[ 43  14  19  24   8   5  20  36   2   7   5  15   6  -1  -1  -7  19 -29
 -45  56   4  42  26  23  87   9  44  20 -55 -51 -43  21  -5  25  11  19] | N
[ 20  33 -42   1  48  -8  19  33 -21  11  49   4 -51  -4 -38  48   3  10
 -47  77   2  12  30  -8 -15  74  24 -23  18  25 -20 -14   4  14  11  26] | H
[ -4  -6  17  -3 -19  -3  25 -42   9 -64   1  12 -37 -12 -44  41  88 -11
 -15 -30 -41 -32  14   8 -16  27  13 -62 -54  -3  57  21 -31 -38 -38 -23] | W
[ 31 -33 -22 -14  66 -37 -13 -20   4  39 -29  -9   7   8 -19 -31  37   4
 -42  54  47  -6 -36 -30  43 -50  23  30 -24 -23 -63   9   9  18   9  13] | H
[  2  -8   6 -30 -17   7 -15   8 -57  21  49  -7  -3  -7  20 -41  -9   6
  24 -45  15 -19  -9 -18 -11  13 -51  40  20  13  28  14  -9 -42  -4 -89] | D
[  1  -1   1  27 -19   8  -2  -5  -2  -7 -16  -6  24  11  10   1 -11 -21
  -5   5  -7  17  26  15  13  -5  38   5 -15   0   4   8  -4   9  -6  24] | N
[-18 -50 -48 -32  40  16  -8  22 -18 -11 -41 -34  57 -21  -3 -66  57 -11
 -17  18 -44  13 -32 -14  12  18  58  64  -6  15  32   8 -17  16 -22  17] | Y
[  7   1   7  10   4 -13   8 -14  -4   1  -6   9  -2   6  -2   2  -9 -28
  -2   1  40 -15  -2  21  -9 -38 -15  -3 -11   5   5   2  12  -6   0 -20] | H
[ 19  38   9 -12  36 -17  11  23  14  32  38   5 -95  38  -1  17  12  26
  19 -14 -19 -31 -19 -11  17 -17 -44  22 -10 -26  12  22 -16 -11 -30 -14] | D
[ 25  50 -29  24 -11  22  18 -14   1  41 -22  38  47  24  58  42  -6 -39
 -29 -36  20   6  43  27 -16  -5  27 -23  12  53  16  65  29  33  10 -23] | V
[  7  12  33  13  -2 -16 -19  35 -15 -20  -8  11 -14  15 -16 -40  11  -9
 -12 -16  13   3  -9  11  25  -1   7   2   5   3   7   7  -3  21  -7 -10] | N
[  3   4   0  17  -2  -8   7 -26  -3  14  -4  -1  -4  -8  -5  -4  -5 -25
  -1   1  44  -8  -1   9 -10 -42 -19  -3 -16   4  -8   4   7  -6  15 -26] | H
[  9  -4  -3   1   3   0  -3  -1  -3   7 -13   0   8   6 -11 -17   7 -25
  -6  -4  30 -15   7   3 -15 -45 -20   2 -14   8   4   6   8   2   9 -20] | D
[ -5  -9 -12  20 -15   3   4 -21  -6 -13 -22  -6  16   1   8   0 -21 -20
  -3   3   5  10  13  20  15   1  42   4 -14   9  -9   2  -5   2  -6  16] | H
[  8  -6   4  11   4  -4   3 -12  -7  12 -13  -2  13   6   1 -11  10 -23
 -11 -10  22 -11  10  11 -16 -53 -14  -4 -18   8  -3   4  12   1   3 -10] | D
[ 33 -19 -11   0  36 -24   6 -54 -61 -59 -15  21  94  28  18  -2  89 -26
 -96 -10 -10 -15  11  15 -72  17 -16 -19   0  43  15  17  -2 -10 -15 -14] | J
[ 21   5  13   6  -2  -9 -17  26 -12 -22  -7  12   1   7 -25 -30   9  -7
 -21  -5  21   1   2  10  28   9   5  -5  -3   6 -10  -6  -5  12 -13 -10] | P
[  2  11   3  22  -7 -10   0  -7 -10   5  -6  -2  13   1  -7  -2   3 -26
  -5   1  37 -11  17   2 -22 -37 -14  -8 -22   0   7   4   8   1  -1 -14] | W
[  2  -4  -9  24 -11   5   7   1  -6 -14 -22  -7  36  -1   5  -2 -31 -29
   0  14  -3   6   9   4   8  -1  50  -4  -4  13   4   0  -3   5  -9  19] | B
[  8  -6 -18  11  -8   9   6 -22 -11   9 -15 -10  14   8  19 -15 -10 -18
  -4   1 -10   2  21   8   9   2  33  11 -20  -3  -7   4  -8  -2  -3  14] | D
[ -4  -1 -16  19 -24   9   7 -11 -17  -9 -21  -1  13  21  14   6 -26 -23
   4   8  -4   9  24  24   7 -13  37   4 -12   7  -5   0  -1  -2 -12  10] | F
[ -11   24  -14  -53    3   21   22   -1    8  -10   43  -23 -102  -39
  -31    7   49    2   -7   10  -31   19   13   -1   -1   28  -51 -114
  -43   -9   25   12  -32   12  -21  -27] | V
[ 53   6 -23  41  39 -27 -35  86 -27  53  33  -3  46  24 -16  79 -88  16
 -20  24  38 -14  20 -16  -8 -54  -8   7  14 -55 -88   4   7  -7 -43   5] | B
[  0  12   5  -1  -4 -18 -13  29 -11 -15 -22  15 -13   9 -21 -49  14 -11
 -23 -10  12  -8 -12   2  16   9  12   2   3  -3   2   0   0  40  -6 -14] | R
[ -6 -30 -18  31  -1 -11  16 -80  -2 -13  14 -14 -25 -18  23 -23  56 -56
  -1  25  25 -79  -1  22   9 -23 -11  85 -43 -23  79 -20 -18 -38  34 -56] | H
[  7   5   0   9  -3  -5   3  -5   0   3 -11  10   6   5  -6  -8  -7 -27
  -8  17  36 -15   8   1 -13 -32 -16 -14 -16   3  10   1   9   9   0 -12] | R
[ -3   2 -11  13 -10  -3  -6   7   5   8 -15   9   9  -3  -6 -12  -6 -22
 -15  12  38 -20   9  -3 -19 -26 -18 -10  -7   5   2   3  14  22   5 -14] | R
[ 11 -14 -14  19 -16   9   3 -11  -7  -1 -12  -2  27   4  13   3 -11 -20
  -6   7  -4  12  20  10  10  -6  22  12 -15  -1  -5  -4  -7  -1  -4   3] | P
[ -1 -17  -9  21 -20  13   4  -7 -10 -16 -24  -9  32   3   5  -1 -23 -19
 -10  -1 -10  10  12   4   8   1  43  13 -11   7  -7  -2  -5   7   0   5] | J
[  2  -2 -13  16  -8   9   9 -13  -5  -3 -15 -14  14   2  12   2 -23 -22
   5  10 -11   1  13   8   5  -4  46  -3  -4  10   7  -5  -8   2  -5  20] | B
[  8  -2  -1  19  -5  -9  -7  -3  -3   0  -6   6  22   6  -1  -2  -5 -23
 -20   7  28 -17   5   2 -10 -29 -20  -2  -7   6   8   0  12   7   3 -25] | P
[ 21 -24  19 -24  60   7  41   1  26  10  22  -7 -57 -73 -44 -32  53 -25
  26 -24   6  -8 -12 -26  65  27  11 -52  -1   5   1 -24 -32 -10  29 -24] | W
[  6   5  15   3   5 -21 -13  50 -27 -14 -12   1 -10  14 -29 -39  11 -10
 -24 -12  20  -1  -1   2  29  -3  17  13 -10  -6   0   1   3  34 -20 -20] | W
[ 18   7  14  12   3 -14  -7  22 -17  -5 -16  11 -14   0 -32 -34 -19 -14
  -8   4  21  16  -1   8  30  -6  31  13 -14  -1  -5  -3   7  20   2  -5] | Y
[ 16   5  11   4   6 -20 -11  22 -18 -31 -20   9  -3  27 -24 -30  -5  -7
 -21  -8  13   3 -16   6  26  -6  18  -4   5  14 -15   4  -5  19 -13  -3] | J
[  4  -2   5  11   1  -5  12  -9  -9   1  -6  10  11  -3   4 -10   7 -21
  -3   2  31  -4 -10   6 -22 -47 -21 -18 -11  14   5   2  13  -8  -2 -25] | V
[ 19  53  -4  -2  -4  48 -22  46   8  52 -26   0  -4 -10 -21  15 -37 -24
   8  15   9  18  29  31  -9  30 110  14 -13 -36  12 -31  11  20  25  22] | H
[ 65 -38  27   2  14   1  38 -24  34 -14  27   5 -23 -17 -18   7 -33  -9
   5 -46  34  -7  44 -36  79  30 -39  16 -32 -21 -38  -7 -24  13  -8 -42] | B
[-10  11 -27 -20 -43  24  16  33   1  42  46 -13   0   1   6  12 -75 -14
  31   8  35   2  14 -23  12 -21 -59  63  -7 -28   8   5  20   5   8 -85] | F
[ -4  44 -22  17   8 -14 -19 -23  45  31  16 -30  17  14  15 -31 -47  18
  -2 -30  42 -57  -6 -69  45  25 -46  21  22  24  29  26   3  38 -15 -20] | G
[  7  10  13  -1  -5 -11 -12  27 -14 -17  -8  12 -33  -1 -24 -31  11  -3
  -2 -14  24   9  -6  10  16  -5   7 -17  -2  10  -4  -1   0  20 -15 -14] | V
[ -4  -5  -5  26 -19   5  10 -15  -7 -10 -19   4  21  14  15  -1  -8 -17
  -2  17   4   5  22  10  10   0  27   7  -9   7  -6   7  -5   1  -4  18] | L
[  8   6   3  15   7  -6  -2 -10  -2  -7  -5  13  19  -3  -3   2  11 -20
  -9   6  37 -10   1   1 -31 -36 -23 -21  -9  15  12   0  13  -1  -1 -13] | V
[ 11   8  -4  17   1  -7   3 -18  -3  -7 -14   3  14  18  -5  -2  -5 -17
 -11   0  16  -5  -6  -6 -20 -32 -10  -8  -7  17   2   2   1   3  -2  -6] | J
[-10  -3  -4  20 -20   9   6  -2 -17  -8 -16  -7  18  -1   6  -5 -19 -20
   0   9  -3   9  19  10   8   4  38   7 -15   3  -3  -5   2   3 -11   6] | F
[  4   8   6  20  -5  -4   0  14   2  11  -4   8   4  -9 -12  -1  11 -25
  -7  -9  41 -19  15  -2 -24 -31 -24  -8 -19  -3  11   2  14  11  -1 -28] | W
[-17  37 -17 -14 -29 -44  -6  -7  20   2  -8  34  19   9  17   9  31 -17
 -13  23  46  -9  12  15 -25  34 -36  51  12 -46 -30  62  31  47  11   5] | L
[ 13  39  22  -2 -33  25 -42  37 -13   7 -23  31  -7  63  19 -48  33  23
 -25 -41  23 -37  -2  19 -68  -9 -32  57  12  23  71 -18  29  21 -15 -36] | G
[  6  -1 -24  18   5  38  37  85   3  49 -11  -6 -40 -92 -30 -54  55 -58
  25  12  29  20   3  49   1   7  34   6 -34 -23 -14 -18 -10  16 -33   1] | H
[ 45  16   2   1  19  -1 -16   6  -6  17  49   1 -10 -12 -37  19  36  32
  -7  -9  43  -6  28   1  -1 -24 -84  52 -37 -39 -56  12 -17 -40  -6 -24] | Y
[  6  19  13   4  12 -14  -9  34  -8 -13  -9   3 -17   1 -40 -28 -13  -7
  -6 -11  19   0  -3  11  23   0   5  13  -3   5  -3   7   3  19  -4  -8] | Y
[ 39 -42  -5   2  11 -10  61  12 -14  39  27  -3 -65 -27 -28  -2  23 -28
  -6 -61  39  -3  54  31  12 -46 -46 -31 -26  21 -36 -13  14  22 -55 -39] | D
[  5   8   4  13   1  -2   3   2  -1  -8 -14  11   5  -4 -16  -4   8 -25
  -7   8  40 -10   1   8 -27 -34 -12 -24 -14  15  10   2  14   2  -2 -16] | V
[ 36  76  49  39  33  14  -6  71  11 -24  31  24 -32 -24 -87  23  10 -28
 -27  36  37  11  49   8  -8  49  25 -44   6  18  27 -41   4  23  46  21] | N
[  1  -8 -13  21 -12  10  14 -14  -8 -13 -24  -8  32   5   8  -3 -18 -23
 -13   9 -14   8   9   4   5  13  50   9 -13  11   1   0  -4   7  -8  15] | J
[ 16   6  24  15   6 -16 -11  33 -19 -24 -19   8   6   4 -20 -36  -2 -26
 -18  -2  25  -3  -9  -1  17  -6  23   2   1  15  12   2   4  29  -9 -14] | B
[  9   2  10  18   5  -5   2  -8   1   6  -6   7 -11   1 -10 -10  18 -14
 -10 -13  18 -13   6  -2 -21 -40 -28 -11 -17   9  -2   0   5   3  12 -15] | D
[ -5 -12 -15  10 -16  11   3 -13   3  -7 -25  -2  17   2  13  -8 -22 -17
  -4  16  -3   2  23   3  14  13  35  -1 -16   1  -5   3  -5  17  -4  22] | R
[ 14 -50  -5  41  11 -10  47  12   3  18  19 -17  28  23 -16  69 -24  14
 -48 -14 -12 -34  21  -9   5 -83 -20 -19 -53 -17 -35 -23  20 -16 -73 -22] | W
[-19 -42 -60   7 -44  21 -11   1   3  10 -34 -37 -64 -68 -38 -78  64 -40
  21 -60 -18   1   2  26 -12 -43  28 -42 -31 -28  25 -75 -36  40 -17 -31] | V
[  1 -14 -53 -22  -9  42  12  48  38  16  15  10 -33 -42 -15  -1  89  20
 -15  15 -46  80  16 -16   7  -5 -37  22  -9 -22 -51 -28 -22  58  50  19] | R
[ 14  -3   3  16  -5  -6 -10  -9   1  12  -1  10   8   0   3  -7   2 -22
  -7   9  35 -16   3  -4 -11 -33 -22   5  -8   6  18  -8  12   2   9 -28] | P
[ 13  -1   7  14   8  -8  -3  -6 -10   1  -7   3  12   7  -9 -12   7 -24
 -12  -8  29 -15   9   1 -18 -44 -25   0 -15   9   3   6   7   0   8 -20] | D
[ 10 -13 -11  20 -22   4  -4 -24 -10  -8 -17  -2  25   6  16  -5  -8 -24
  -6  12  -2   7  20  13  15   0  33  14 -20  -4   5  -4  -8  -1  -5   6] | P
[ 26  77  13  59   9 -11   9 -26  10  28 -15   3  58   2   4 -25  43 -48
 -72 -54  23 -64  -8   7   2 -33 -22 -30 -37 -23  38  30   4  18   3 -64] | G
[ 20  63 -12 -14  35   2  22  45 -13  35   8  -6 -64   6 -23 -41  84  -7
 -52 -33 -45  40  -7   8   9 -15 -31  31 -41 -24  22  17 -15  72  -2 -42] | Y
[ -6  -9 -19  20 -15   6   2 -10  -6  -7 -21  -9  12  -8   2 -15 -12 -22
  -4   8  10  12  12  16  14   6  39  20 -13   7 -10  -5  -5  12   2  11] | H
[ 15  -5   1  25  -3  -6  -7  -4  -6  10   0   4  20  -5  -5  -1   6 -21
 -15   1  34 -18   7   1 -13 -37 -23  -2  -8   6   0  -7   9  -5   3 -27] | P
[ 13  52  33   4 -72  57 -33  28   2  46 -17  42  44 -38  52 -46  -8 -21
   8 -51  43 -14  23  48  29  66  79  37  -5 -17  23   8  36   5  19 -44] | V
[ 15   6  18   3  10  -9  -6  40 -17 -14 -17   7 -14  13 -32 -35  -5 -12
 -12 -13  13  -5  -2   9  13  -4  13  -9  -9   3 -11   0  -2  11 -17  -6] | D
[  8 -12 -10   7  -6   8  13 -18  -8  -6 -21  -4  11   8  15 -12 -17 -22
   1  -1 -14   8  22  11  11  13  33   0 -18  -1 -10   8 -11   0  -4  20] | D
[ 52  -3  29  45 -13  68 -26  60 -56  17  -2 -23  -6 -30 -62 -19 -20 -44
  18 -21  55  13  66  32 -27 -77  -3 -37 -68  -2  -3 -35 -36 -49 -12 -43] | D
[  6  29  75  16  30   8  -6  30 -25   6   4 -22  52 -54  -6 -78   6 -57
  13 -30  15  32 -27   4  57 -21  23 -14  -6 -14  24  -4 -19   1  35 -27] | N
[ 11  73 -12  39  -1  33 -36 -36  22  76 -27  -8 -22 -62  24 -91 109 -36
  24 -74  25  -8   8   4  -9  -2  32  14  24  32  65 -22 -20  43  69   3] | G
[  1   4  19   5   0  -9 -11  34 -10 -16 -21   5 -26  12 -25 -23   3  -8
  -7 -10  19  -2   5  -3  18   0  15   0  -9   6   0  11  -2  25  -5 -10] | W
[  1  -1   6   3   8 -15 -17  29 -25  -9 -10  -8  -7   8 -30 -23 -19   2
 -19 -16   8   1   2  13  21 -13  11  17  -2   6 -12   3   6  20  -7 -13] | Y
[ 49  54 -39  62   1 -37 -12 -26  43  -4  -6  48  30  -6 -32  10  40 -13
 -46 -11  66 -51  50  25 -11  32  11   2  -5  19  -3 -14  30  30 -37  47] | Y
[  3  -5 -15  18 -16   7   7 -17 -12  -9 -16  -4  21  13  15   3 -18 -17
  -9   8  -9   4   9   8   1   5  38  11  -6  11  -1   3  -4   0  -2   9] | J
[ -7   4   0  31 -23  10   4  -1  -7  -6 -22 -13  30   6   9 -14 -19 -13
  -4   8  -1  11  13   9   5  -3  30   6 -10   5   4   2   1   8  -7  25] | G
